Below is a small trained network, with its code and all its weights. Each question gives an input and a target symbol and asks what happens when units are switched off, that is, made to give their printed mean instead of their output.

import numpy as np


def w(rows, s, z=0):
    codes = np.array(rows[::2]) - 128.0
    scale = np.full(codes.shape[1], s)
    scale[-1] = z or s
    return codes * scale


def norm(h):
    return h / np.sqrt((h * h).mean(-1, keepdims=True) + 1e-5)


def f(y):
    return np.maximum(y, 0)


def softmax(a):
    e = np.exp(a - a.max(-1, keepdims=True))
    return e / e.sum(-1, keepdims=True)


def log_softmax(a):
    a = a - a.max(-1, keepdims=True)
    return a - np.log(np.exp(a).sum(-1, keepdims=True))


def net(x, mask):
    ids = ['αβγζηθξστ'.index(c) for c in x.split()]
    T = len(ids)
    res = E[ids] + P[:T]
    u = 0
    for l in range(2):
        q, k, v = (norm(res) @ M[l].T for M in (Q, K, V))
        z = softmax(np.where(np.tri(T) > 0, q @ k.T / 3**0.5, -1e9)) @ v
        res = res + np.where(mask[u], z, O[l][:, -1]) @ O[l][:, :-1]
        u += 1
        y = f(norm(res) @ A[l][:, :-1].T + A[l][:, -1])
        res = res + np.where(mask[u : u + 12], y, B[l][:, -1]) @ B[l][:, :-1]
        u += 12
    return log_softmax(norm(res)[-1] @ U[:, :-1].T + U[:, -1])


Q, K, V, O, A, B = {}, {}, {}, {}, {}, {}
E = w([
[39,57,170,179,97,92,243,46,183,52,227,101],'α',
[140,119,135,227,116,74,53,171,84,82,74,143],'β',
[213,113,120,228,252,103,237,85,132,177,156,146],'γ',
[89,190,231,74,62,114,53,147,139,220,54,194],'ζ',
[133,94,181,186,90,166,89,160,46,206,197,199],'η',
[85,118,143,78,108,88,17,118,67,150,37,174],'θ',
[147,81,115,94,113,174,43,117,25,41,196,149],'ξ',
[41,175,108,71,95,183,172,144,150,91,228,132],'σ',
[199,100,77,130,106,177,137,47,51,195,122,179],'τ',
],0.014)
P = w([
[70,126,131,58,211,148,1,124,98,147,175,58],'0',
[101,111,201,122,104,164,93,121,181,108,126,141],'1',
[116,87,163,110,110,155,114,159,123,96,119,176],'2',
[127,129,132,132,107,114,120,122,155,101,161,157],'3',
[136,123,112,127,115,108,133,133,151,100,154,173],'4',
[144,119,111,123,129,126,124,146,154,125,152,205],'5',
],0.0094)
Q[0] = w([
[131,131,126,79,167,147,173,108,76,149,132,179],'0.h0',
[83,128,137,138,110,49,112,88,153,112,180,254],'0.h0',
[168,190,122,128,159,150,180,81,86,165,71,11],'0.h0',
],0.0072)
K[0] = w([
[116,255,97,94,145,77,196,76,65,136,173,167],'0.h0',
[150,169,22,216,144,101,219,106,94,150,30,152],'0.h0',
[41,104,212,60,94,131,132,99,98,133,163,121],'0.h0',
],0.0057)
V[0] = w([
[165,117,120,241,252,65,111,250,225,133,82,41],'0.h0',
[76,123,57,116,141,151,171,2,141,188,64,181],'0.h0',
[115,100,156,168,116,68,66,128,109,60,73,81],'0.h0',
],0.0046)
O[0] = w([
[92,62,98,146,45,78,144,231,143,139,123,191,102],'0.h0',
[89,161,62,2,98,26,124,148,19,71,33,79,37],'0.h0',
[72,71,115,155,215,125,92,61,192,155,131,166,253],'0.h0',
],0.0091,0.00069)
A[0] = w([
[170,182,206,152,116,162,130,72,95,183,95,64,110],'0.n0',
[54,199,164,93,106,78,143,166,108,126,102,158,83],'0.n1',
[131,179,126,160,133,189,167,158,173,156,155,146,217],'0.n2',
[185,99,90,149,125,62,156,99,125,142,128,189,82],'0.n3',
[218,106,137,127,184,254,111,73,64,120,167,115,127],'0.n4',
[145,83,155,109,54,135,113,104,138,230,177,160,134],'0.n5',
[168,13,103,184,111,74,120,189,171,144,87,149,69],'0.n6',
[159,58,217,85,83,172,139,122,54,135,151,146,242],'0.n7',
[169,185,133,34,39,182,120,50,116,82,114,67,3],'0.n8',
[169,171,105,167,55,112,177,171,182,138,75,129,37],'0.n9',
[87,116,122,107,128,248,90,63,131,162,122,206,174],'0.n10',
[119,75,88,119,74,70,197,27,160,124,141,120,125],'0.n11',
],0.0064,0.0018)
B[0] = w([
[67,173,92,113,193,116,137,179,97,137,168,147,182],'0.n0',
[126,134,103,194,154,146,203,72,122,125,164,121,169],'0.n1',
[205,155,153,134,130,154,158,172,143,111,143,135,173],'0.n2',
[95,185,179,47,128,133,73,111,158,101,136,146,183],'0.n3',
[124,95,122,196,124,142,147,128,172,170,122,163,255],'0.n4',
[165,136,138,99,128,129,134,106,73,140,84,151,184],'0.n5',
[129,165,105,46,141,98,88,84,182,165,174,103,221],'0.n6',
[102,167,139,92,99,176,190,79,92,125,129,72,222],'0.n7',
[126,116,81,137,90,152,105,52,138,162,113,84,193],'0.n8',
[203,105,124,71,168,151,90,150,83,2,160,76,149],'0.n9',
[112,54,147,119,144,82,104,167,178,81,204,145,239],'0.n10',
[94,122,146,124,113,152,110,143,57,103,86,169,171],'0.n11',
],0.0078,0.0072)
Q[1] = w([
[170,3,252,190,123,84,50,184,163,103,114,163],'1.h0',
[58,151,134,220,187,196,146,89,111,157,37,58],'1.h0',
[173,74,137,87,184,137,107,105,134,135,115,61],'1.h0',
],0.0067)
K[1] = w([
[59,160,141,172,3,145,41,126,122,130,113,186],'1.h0',
[95,99,172,165,148,112,131,71,92,214,72,78],'1.h0',
[79,56,128,195,152,125,165,101,170,181,123,126],'1.h0',
],0.0071)
V[1] = w([
[100,69,67,185,131,149,100,8,116,254,121,157],'1.h0',
[170,156,174,139,215,39,180,139,143,176,113,137],'1.h0',
[17,166,72,222,124,65,180,163,211,155,140,101],'1.h0',
],0.0064)
O[1] = w([
[92,197,141,116,7,167,138,115,120,110,125,85,254],'1.h0',
[93,77,190,114,137,150,157,116,88,63,160,171,105],'1.h0',
[57,151,138,165,127,205,145,163,127,95,196,186,42],'1.h0',
],0.014,0.0031)
A[1] = w([
[103,76,96,154,204,104,66,175,228,182,150,190,210],'1.n0',
[112,134,46,102,70,68,119,239,107,118,121,166,142],'1.n1',
[134,120,113,143,143,146,108,121,249,133,150,97,171],'1.n2',
[143,82,167,91,126,82,198,223,141,151,186,183,19],'1.n3',
[72,163,126,146,83,221,191,203,80,168,159,100,5],'1.n4',
[119,187,186,77,144,119,168,74,104,92,168,154,141],'1.n5',
[143,102,129,90,106,105,55,119,71,117,7,85,155],'1.n6',
[117,2,146,120,152,95,141,121,181,118,157,229,223],'1.n7',
[119,72,98,148,146,110,57,143,175,222,147,48,158],'1.n8',
[113,99,146,153,166,139,84,48,150,135,117,83,165],'1.n9',
[88,212,218,199,8,126,127,114,157,103,106,147,91],'1.n10',
[103,76,4,112,101,84,146,167,125,69,103,216,5],'1.n11',
],0.008,0.0016)
B[1] = w([
[125,157,118,127,79,135,207,211,21,71,171,203,224],'1.n0',
[157,153,254,106,147,106,173,119,169,122,192,140,181],'1.n1',
[147,36,128,51,80,17,98,116,99,95,144,82,209],'1.n2',
[173,143,159,204,106,143,46,95,150,82,84,82,207],'1.n3',
[161,127,83,111,193,110,175,136,150,113,64,143,177],'1.n4',
[76,91,128,96,86,106,179,124,153,157,147,146,216],'1.n5',
[90,119,53,174,150,171,156,144,187,104,121,103,198],'1.n6',
[123,158,38,160,152,133,17,153,113,170,85,76,254],'1.n7',
[113,92,140,156,120,97,207,150,198,94,142,147,194],'1.n8',
[186,188,216,216,148,122,176,112,95,148,72,200,201],'1.n9',
[154,110,64,111,183,156,81,183,91,120,120,136,236],'1.n10',
[151,184,152,86,138,183,169,107,149,175,143,159,184],'1.n11',
],0.009,0.0084)
U = w([
[71,99,146,95,150,126,234,94,47,70,141,172,122],'α',
[76,117,75,135,109,159,34,195,155,120,166,152,230],'β',
[187,126,135,101,222,120,78,139,129,88,83,94,21],'γ',
[69,183,186,31,124,94,115,107,202,227,128,200,72],'ζ',
[178,223,169,189,166,191,235,184,167,167,173,190,127],'η',
[105,173,170,182,124,106,103,120,254,124,23,167,237],'θ',
[191,110,230,181,45,86,107,72,167,133,149,120,71],'ξ',
[158,81,100,22,112,54,195,139,242,167,165,95,8],'σ',
[144,178,57,114,97,142,127,75,92,150,73,65,237],'τ',
],0.0077,0.0011)

Each question gives the input, a string of symbols that net reads in full, and the target symbol t.
The units are the heads (3 rows each of Q, K, V and O) and the neurons (one row each of A and B). Each row of codes is followed by its name. A weight is (code - 128) times the scale printed after its matrix; where a second scale follows, it is the last column's (O, A, B and U).
mask holds one flag per unit, layer by layer, with each layer's heads first. A switched-off unit (its flag False) gives its mean, the last column of its rows in O or B, instead of its output. The means were averaged over made-up inputs and are rounded, as every weight is.
A unit's drop is (log p(t) with every unit on - log p(t) with that unit switched off) / (log p(t) with every unit on - log p(t) with every unit switched off).
The circuit of an input: a set's keep is (log p(t) with only the set's units on - log p(t) with every unit switched off) / (log p(t) with every unit on - log p(t) with every unit switched off). Starting from the 12 units with the biggest drops (on a tie, the unit counted first), units are removed one at a time, each time the one whose removal leaves the highest keep (on an exact tie, the one counted first), for as long as the keep stays at least 0.8.
units of the circuit, in order: the units of the circuit, biggest drop first
k most important neurons: the k neurons with the biggest drops, biggest first
k most important neurons of layer l: the k neurons of layer l with the biggest drops, biggest first
input ξ η ξ α, target α: most important neuron => [0.n4]
input η ζ η ξ γ, target σ: 4 most important neurons => [1.n5 1.n9 0.n7 0.n3]
input τ γ ξ, target α: units of the circuit, in order => [0.n7 1.n7]
input γ τ τ η, target α: units of the circuit, in order => [0.h0 1.h0 0.n4 0.n7]
input β ζ τ γ, target α: units of the circuit, in order => [0.h0 1.h0]
input θ β ξ β, target β: units of the circuit, in order => [0.h0 1.h0 1.n10]
input ξ σ σ τ σ γ, target α: 2 most important neurons => [0.n10 1.n5]
input γ γ ξ ξ η ξ, target γ: 2 most important neurons of layer 0 => [0.n9 0.n7]
input β τ ξ σ, target τ: units of the circuit, in order => [0.h0 0.n8]
input γ θ τ η σ, target α: units of the circuit, in order => [0.h0 1.h0 0.n8]
input α γ τ γ α, target γ: 2 most important neurons of layer 0 => [0.n3 0.n9]
input θ γ α σ σ τ, target α: units of the circuit, in order => [0.h0 1.h0]
input θ ζ γ, target ζ: 2 most important neurons => [0.n3 1.n5]
input ζ ζ σ ζ ξ θ, target θ: 2 most important neurons => [0.n10 1.n9]
input θ β θ θ ζ, target β: units of the circuit, in order => [0.h0 1.n10 1.h0]
input ζ η σ, target σ: most important neuron of layer 0 => [0.n10]
input η θ γ ζ θ, target ζ: units of the circuit, in order => [0.h0 1.n11 1.n1]
input η ξ σ α σ, target σ: 2 most important neurons of layer 1 => [1.n2 1.n7]
input τ σ ξ ζ θ, target τ: units of the circuit, in order => [0.h0 0.n8]
input ξ α σ ζ α α, target α: 3 most important neurons of layer 0 => [0.n10 0.n11 0.n4]
input α γ ζ γ ξ ξ, target γ: 2 most important neurons => [0.n7 0.n10]
input τ η β τ τ η, target τ: units of the circuit, in order => [0.h0]
input γ ζ σ τ α γ, target γ: 2 most important neurons of layer 0 => [0.n10 0.n3]
input γ ξ α, target σ: 2 most important neurons => [0.n0 1.n9]
input γ τ η σ, target α: 2 most important neurons => [0.n10 0.n1]
input β η ζ τ α, target τ: units of the circuit, in order => [0.h0 0.n8]
input η σ θ τ ζ, target τ: units of the circuit, in order => [0.h0]
input γ τ ξ, target α: 3 most important neurons => [0.n7 0.n10 0.n8]
input ξ ξ η θ, target θ: 2 most important neurons => [1.n9 0.n10]
